Below is a small trained network, with its code and all its weights. Each question gives an input and a target symbol and asks what happens when units are switched off, that is, made to give their printed mean instead of their output.

import numpy as np


def w(rows, s, z=0):
    codes = np.array(rows[::2]) - 128.0
    scale = np.full(codes.shape[1], s)
    scale[-1] = z or s
    return codes * scale


def norm(h):
    return h / np.sqrt((h * h).mean(-1, keepdims=True) + 1e-5)


def f(y):
    return y / 2 * (1 + np.tanh(0.7978845608 * (y + 0.044715 * y**3)))


def softmax(a):
    e = np.exp(a - a.max(-1, keepdims=True))
    return e / e.sum(-1, keepdims=True)


def log_softmax(a):
    a = a - a.max(-1, keepdims=True)
    return a - np.log(np.exp(a).sum(-1, keepdims=True))


def net(x, mask):
    ids = ['ΔΘΞΦΨαβηλμσ'.index(c) for c in x.split()]
    T = len(ids)
    res = E[ids] + P[:T]
    u = 0
    for l in range(2):
        r = norm(res)
        for j in range(3):
            rows = slice(3 * j, 3 * j + 3)
            q, k, v = (r @ M[l][rows].T for M in (Q, K, V))
            z = softmax(np.where(np.tri(T) > 0, q @ k.T / 3**0.5, -1e9)) @ v
            o = O[l][rows]
            res = res + np.where(mask[u + j], z, o[:, -1]) @ o[:, :-1]
        u += 3
        y = f(norm(res) @ A[l][:, :-1].T + A[l][:, -1])
        res = res + np.where(mask[u : u + 4], y, B[l][:, -1]) @ B[l][:, :-1]
        u += 4
    return log_softmax(norm(res)[-1] @ U[:, :-1].T + U[:, -1])


Q, K, V, O, A, B = {}, {}, {}, {}, {}, {}
E = w([
[131,74,93,132,151,161,80,121],'Δ',
[139,131,252,130,51,166,158,94],'Θ',
[161,75,154,86,127,105,109,146],'Ξ',
[141,110,136,111,145,58,100,165],'Φ',
[135,64,111,122,79,100,67,128],'Ψ',
[155,116,65,137,85,140,224,72],'α',
[144,79,82,132,106,122,90,114],'β',
[179,92,133,77,152,57,140,133],'η',
[158,59,122,90,146,155,111,125],'λ',
[131,87,122,118,141,111,82,151],'μ',
[148,95,117,106,198,141,118,147],'σ',
],0.0025)
P = w([
[195,92,93,129,152,115,75,141],'0',
[126,65,160,13,124,85,123,32],'1',
[152,38,125,191,137,115,128,162],'2',
[103,109,152,38,126,107,122,52],'3',
[175,123,88,99,96,155,115,200],'4',
[146,161,132,167,146,97,137,79],'5',
[123,59,128,162,102,140,166,195],'6',
[95,103,165,5,108,147,148,76],'7',
],0.0024)
Q[0] = w([
[18,174,114,6,119,149,120,167],'L0H1',
[123,153,119,233,128,139,161,195],'L0H1',
[62,247,120,130,148,111,106,58],'L0H1',
[137,32,133,24,88,149,152,175],'L0H2',
[26,220,141,75,163,116,98,22],'L0H2',
[219,113,171,178,137,125,109,81],'L0H2',
[159,58,124,144,143,141,119,201],'L0H3',
[115,127,150,168,89,170,140,207],'L0H3',
[122,158,161,116,127,162,105,223],'L0H3',
],0.013)
K[0] = w([
[147,251,119,55,127,147,85,131],'L0H1',
[59,102,146,126,171,107,162,76],'L0H1',
[155,115,185,122,171,98,38,99],'L0H1',
[143,225,102,112,82,168,129,172],'L0H2',
[202,118,104,89,144,117,43,144],'L0H2',
[94,47,160,189,123,118,180,142],'L0H2',
[96,167,173,176,112,176,171,132],'L0H3',
[175,127,162,145,81,147,142,158],'L0H3',
[161,162,173,127,124,177,95,174],'L0H3',
],0.015)
V[0] = w([
[164,82,204,121,2,155,83,75],'L0H1',
[131,179,178,148,85,5,122,170],'L0H1',
[192,120,175,37,159,100,208,95],'L0H1',
[126,158,150,124,139,53,96,187],'L0H2',
[144,131,22,171,73,85,171,92],'L0H2',
[192,125,72,124,126,111,248,52],'L0H2',
[117,156,114,98,139,113,130,82],'L0H3',
[74,80,7,105,155,90,142,185],'L0H3',
[112,117,108,152,131,63,155,135],'L0H3',
],0.008)
O[0] = w([
[145,67,45,79,85,125,38,91,163],'L0H1',
[188,79,129,99,108,28,164,158,1],'L0H1',
[130,111,64,186,164,127,107,202,142],'L0H1',
[173,111,120,159,116,94,179,108,100],'L0H2',
[170,108,125,2,137,192,121,180,114],'L0H2',
[108,122,132,43,176,211,82,250,137],'L0H2',
[144,99,144,92,72,120,137,74,129],'L0H3',
[169,94,32,99,177,103,63,115,147],'L0H3',
[95,121,90,123,128,103,97,127,101],'L0H3',
],0.0052,0.0058)
A[0] = w([
[52,170,222,250,31,146,197,176,1],'L0N1',
[125,97,57,155,135,148,100,228,95],'L0N2',
[180,126,73,156,104,93,140,194,136],'L0N3',
[136,138,96,158,187,106,183,209,112],'L0N4',
],0.011,0.0018)
B[0] = w([
[87,170,215,199,2,104,76,209,255],'L0N1',
[244,157,139,124,96,162,164,107,188],'L0N2',
[69,58,188,140,124,83,122,161,148],'L0N3',
[65,133,159,59,125,141,83,33,159],'L0N4',
],0.0085,0.009)
Q[1] = w([
[99,191,196,141,106,183,131,123],'L1H1',
[140,86,11,98,100,136,16,184],'L1H1',
[30,136,100,147,145,148,117,63],'L1H1',
[76,152,127,83,131,226,26,115],'L1H2',
[89,59,83,54,116,106,68,154],'L1H2',
[78,95,122,173,240,121,176,154],'L1H2',
[144,105,117,79,112,145,44,139],'L1H3',
[128,114,45,190,95,139,53,50],'L1H3',
[113,186,119,201,177,174,120,135],'L1H3',
],0.013)
K[1] = w([
[95,179,201,95,137,187,121,87],'L1H1',
[126,100,9,146,168,143,19,233],'L1H1',
[68,166,78,171,86,134,117,65],'L1H1',
[84,99,55,120,129,170,55,147],'L1H2',
[129,85,113,105,100,93,50,209],'L1H2',
[51,130,168,109,169,124,189,178],'L1H2',
[113,110,122,74,98,137,75,82],'L1H3',
[111,57,15,189,178,126,74,72],'L1H3',
[120,173,127,180,110,121,62,177],'L1H3',
],0.014)
V[1] = w([
[146,102,19,144,217,119,146,99],'L1H1',
[69,80,94,205,97,184,54,197],'L1H1',
[251,164,132,192,188,61,80,165],'L1H1',
[64,132,3,125,85,123,207,105],'L1H2',
[102,193,94,113,175,77,131,118],'L1H2',
[123,145,152,76,42,142,178,61],'L1H2',
[113,122,76,143,85,148,158,46],'L1H3',
[159,84,112,130,238,110,77,94],'L1H3',
[135,112,154,138,169,133,104,169],'L1H3',
],0.0057)
O[1] = w([
[42,180,137,171,15,65,99,240,192],'L1H1',
[113,220,46,76,246,91,186,183,42],'L1H1',
[68,38,134,86,48,95,253,171,4],'L1H1',
[227,87,92,69,153,189,84,199,76],'L1H2',
[126,115,155,66,83,181,92,136,97],'L1H2',
[154,133,81,153,45,114,154,252,181],'L1H2',
[92,162,178,187,199,68,158,132,245],'L1H3',
[106,204,155,207,111,187,183,36,197],'L1H3',
[151,144,124,107,105,156,111,113,92],'L1H3',
],0.0028,0.002)
A[1] = w([
[93,111,133,151,99,64,174,68,128],'L1N1',
[66,208,53,163,183,149,87,186,3],'L1N2',
[162,185,101,2,99,165,152,80,88],'L1N3',
[69,214,153,10,110,212,180,94,73],'L1N4',
],0.0092,0.0017)
B[1] = w([
[139,210,89,114,182,207,134,206,218],'L1N1',
[34,3,102,114,55,205,232,134,174],'L1N2',
[1,192,176,88,118,77,190,116,245],'L1N3',
[214,25,121,218,215,88,81,186,254],'L1N4',
],0.0057,0.0043)
U = w([
[149,147,173,192,222,166,67,31,152],'Δ',
[177,86,5,106,84,79,28,104,135],'Θ',
[90,217,22,193,203,106,153,201,62],'Ξ',
[239,65,131,186,143,72,243,173,140],'Φ',
[52,221,107,16,112,90,163,63,156],'Ψ',
[175,123,134,28,185,220,89,225,168],'α',
[59,52,171,101,215,2,123,167,73],'β',
[191,36,226,32,73,119,158,49,7],'η',
[40,32,71,153,112,207,198,104,156],'λ',
[228,221,77,140,58,211,207,82,29],'μ',
[87,159,198,186,32,120,77,193,196],'σ',
],0.0071,0.002)

Each question gives the input, a string of symbols that net reads in full, and the target symbol t.
The units are the heads (3 rows each of Q, K, V and O) and the neurons (one row each of A and B). Each row of codes is followed by its name. A weight is (code - 128) times the scale printed after its matrix; where a second scale follows, it is the last column's (O, A, B and U).
mask holds one flag per unit, layer by layer, with each layer's heads first. A switched-off unit (its flag False) gives its mean, the last column of its rows in O or B, instead of its output. The means were averaged over made-up inputs and are rounded, as every weight is.
A unit's drop is (log p(t) with every unit on - log p(t) with that unit switched off) / (log p(t) with every unit on - log p(t) with every unit switched off).
The circuit of an input: a set's keep is (log p(t) with only the set's units on - log p(t) with every unit switched off) / (log p(t) with every unit on - log p(t) with every unit switched off). Starting from the 12 units with the biggest drops (on a tie, the unit counted first), units are removed one at a time, each time the one whose removal leaves the highest keep (on an exact tie, the one counted first), for as long as the keep stays at least 0.8.
circuit, biggest first: the units of the circuit, biggest drop first
unit that matters most: the unit with the biggest drop
k most important neurons: the k neurons with the biggest drops, biggest first
k most important neurons of layer l: the k neurons of layer l with the biggest drops, biggest first
which heads matter: for each layer, one digit per head in row order, 1 if its drop is at least 0.15 and else 0, layers parted by /
drop of u: that unit's drop, to one decimal
input Θ Δ β Δ Φ σ Δ Θ, target Φ: unit that matters most -> L0H1
input η Δ σ Δ, target η: circuit, biggest first -> (L0H1; L0N2; L0N4; L0N3)
input σ σ Δ σ Ξ, target Φ: 2 most important neurons of layer 0 -> (L0N2; L0N3)
input Ξ Θ Δ Ξ, target Ξ: circuit, biggest first -> (L0H2; L1N1; L0N1; L0N2)
input β σ Ψ Θ, target β: circuit, biggest first -> (L1N4; L1N3; L0H2; L0N1)
input σ Θ σ Δ μ σ μ σ, target μ: circuit, biggest first -> (L0H2; L1N1; L0N1)
input Θ σ α σ Φ σ α η, target Φ: circuit, biggest first -> (L0H1; L0N1)
input μ α η Ψ, target μ: circuit, biggest first -> (L0H2; L0N1; L1N1)
input Δ σ Δ Ξ, target Δ: which heads matter -> 100 / 000
input Θ σ Ψ σ σ Δ, target Ψ: circuit, biggest first -> (L0H1; L0N1; L1N3)
input Ψ β σ Δ, target Ψ: circuit, biggest first -> (L0N1; L1N3)
input Ψ Δ Θ α, target Ψ: circuit, biggest first -> (L1N3; L0N1)
input α Φ Ψ Δ λ σ, target Ψ: circuit, biggest first -> (L0H1; L0N1; L1N3)
input Δ Δ λ Δ Ξ α μ Θ, target Ξ: which heads matter -> 110 / 000
input β σ σ σ λ Ψ σ λ, target λ: unit that matters most -> L1N2
input η α β σ, target η: 2 most important neurons of layer 0 -> (L0N2; L0N4)
input β Ψ σ Θ μ μ α Φ, target μ: 2 most important neurons of layer 1 -> (L1N1; L1N4)
input Δ σ Ξ Ψ Δ Ξ, target Ξ: 2 most important neurons of layer 0 -> (L0N1; L0N2)
input σ Δ σ σ η, target η: which heads matter -> 000 / 000
input λ Φ μ α, target λ: 2 most important neurons -> (L1N2; L0N2)
input σ Δ Θ Δ Θ Ψ, target Θ: circuit, biggest first -> (L0H1)
input μ σ Φ σ Ψ σ, target Φ: drop of L0H2 -> 0.4
input Θ Δ α μ β, target α: drop of L0H2 -> 1.1
input α Ξ Φ Δ σ σ, target Φ: drop of L0H1 -> 0.6
input β Δ Ψ Δ, target β: 2 most important neurons of layer 1 -> (L1N4; L1N3)
